Below is a small trained network, with its code and all its weights. Each question gives an input and a target symbol and asks what happens when units are switched off, that is, made to give their printed mean instead of their output.

import numpy as np


def w(rows, s, z=0):
    codes = np.array(rows[::2]) - 128.0
    scale = np.full(codes.shape[1], s)
    scale[-1] = z or s
    return codes * scale


def f(y):
    return y / 2 * (1 + np.tanh(0.7978845608 * (y + 0.044715 * y**3)))


def softmax(a):
    e = np.exp(a - a.max(-1, keepdims=True))
    return e / e.sum(-1, keepdims=True)


def log_softmax(a):
    a = a - a.max(-1, keepdims=True)
    return a - np.log(np.exp(a).sum(-1, keepdims=True))


def net(x, mask):
    ids = ['βγεθλμπφ'.index(c) for c in x.split()]
    T = len(ids)
    res = E[ids] + P[:T]
    r = res
    for j in range(2):
        rows = slice(2 * j, 2 * j + 2)
        q, k, v = (r @ M[0][rows].T for M in (Q, K, V))
        z = softmax(np.where(np.tri(T) > 0, q @ k.T / 2**0.5, -1e9)) @ v
        o = O[0][rows]
        res = res + np.where(mask[j], z, o[:, -1]) @ o[:, :-1]
    y = f(res @ A[0][:, :-1].T + A[0][:, -1])
    res = res + np.where(mask[2:6], y, B[0][:, -1]) @ B[0][:, :-1]
    return log_softmax(res[-1] @ U[:, :-1].T + U[:, -1])


Q, K, V, O, A, B = {}, {}, {}, {}, {}, {}
E = w([
[107,134,80,203],'β',
[76,39,139,147],'γ',
[128,161,69,159],'ε',
[116,138,207,119],'θ',
[171,160,197,122],'λ',
[180,183,116,193],'μ',
[130,42,213,128],'π',
[250,125,116,238],'φ',
],0.015)
P = w([
[9,129,171,137],'0',
[133,165,149,125],'1',
[92,133,107,131],'2',
[131,143,84,148],'3',
[118,117,86,124],'4',
[80,101,79,128],'5',
[101,120,81,139],'6',
[173,128,80,138],'7',
[140,123,81,122],'8',
[191,149,112,115],'9',
],0.012)
Q[0] = w([
[94,70,131,136],'H1',
[178,255,204,65],'H1',
[51,101,97,189],'H2',
[232,124,151,83],'H2',
],0.0059)
K[0] = w([
[117,150,156,255],'H1',
[85,178,120,80],'H1',
[227,112,188,153],'H2',
[85,106,147,163],'H2',
],0.0073)
V[0] = w([
[220,120,171,210],'H1',
[138,43,121,39],'H1',
[255,104,32,210],'H2',
[63,189,131,143],'H2',
],0.0094)
O[0] = w([
[246,254,174,236,204],'H1',
[176,134,155,135,3],'H1',
[217,127,108,156,142],'H2',
[109,190,52,119,184],'H2',
],0.011,0.005)
A[0] = w([
[3,89,30,167,234],'N1',
[205,143,189,110,111],'N2',
[185,70,31,83,4],'N3',
[200,79,213,25,204],'N4',
],0.0061,0.0033)
B[0] = w([
[254,107,73,118,253],'N1',
[159,142,16,81,167],'N2',
[99,219,255,122,115],'N3',
[19,69,118,246,128],'N4',
],0.0062,0.0061)
U = w([
[116,104,23,115,242],'β',
[190,10,88,92,206],'γ',
[190,89,87,67,26],'ε',
[44,174,93,92,75],'θ',
[87,195,137,55,135],'λ',
[109,152,94,119,2],'μ',
[105,16,228,176,8],'π',
[149,122,192,206,235],'φ',
],0.011,0.0043)

Each question gives the input, a string of symbols that net reads in full, and the target symbol t.
The units are the heads (2 rows each of Q, K, V and O) and the neurons (one row each of A and B). Each row of codes is followed by its name. A weight is (code - 128) times the scale printed after its matrix; where a second scale follows, it is the last column's (O, A, B and U).
mask holds one flag per unit, heads first, then neurons. A switched-off unit (its flag False) gives its mean, the last column of its rows in O or B, instead of its output. The means were averaged over made-up inputs and are rounded, as every weight is.
A unit's drop is (log p(t) with every unit on - log p(t) with that unit switched off) / (log p(t) with every unit on - log p(t) with every unit switched off).
The circuit of an input: a set's keep is (log p(t) with only the set's units on - log p(t) with every unit switched off) / (log p(t) with every unit on - log p(t) with every unit switched off). Starting from all 6 units, units are removed one at a time, each time the one whose removal leaves the highest keep (on an exact tie, the one counted first), for as long as the keep stays at least 0.8.
circuit, biggest first: the units of the circuit, biggest drop first
k most important neurons: the k neurons with the biggest drops, biggest first
which heads matter: for each layer, one digit per head in row order, 1 if its drop is at least 0.15 and else 0, layers parted by /
drop of u: that unit's drop, to one decimal
input θ λ φ θ φ λ γ, target φ: circuit, biggest first => H1
input β μ ε π φ ε, target φ: circuit, biggest first => H2, H1, N1
input φ φ φ φ φ γ θ, target φ: which heads matter => 10
input θ β ε ε β φ γ, target φ: which heads matter => 11
input λ φ θ φ β θ, target φ: circuit, biggest first => H1, H2
input β φ π, target φ: which heads matter => 10
input ε β γ γ γ β, target γ: circuit, biggest first => N1, H1
input γ λ λ ε φ φ φ ε, target φ: 2 most important neurons => N1, N3
input λ π γ θ π, target π: circuit, biggest first => H2, N4, H1
input β λ θ π, target π: 2 most important neurons => N2, N4
input φ λ π θ π μ, target φ: 2 most important neurons => N1, N2
input γ θ θ, target θ: drop of H2 => 0.7
input φ θ λ β, target φ: drop of N2 => 0.3
input φ θ π β, target φ: most important neuron => N2
input γ π θ φ β λ φ φ μ π, target φ: drop of N4 => 0.2
input θ γ λ λ, target λ: drop of H2 => 0.7
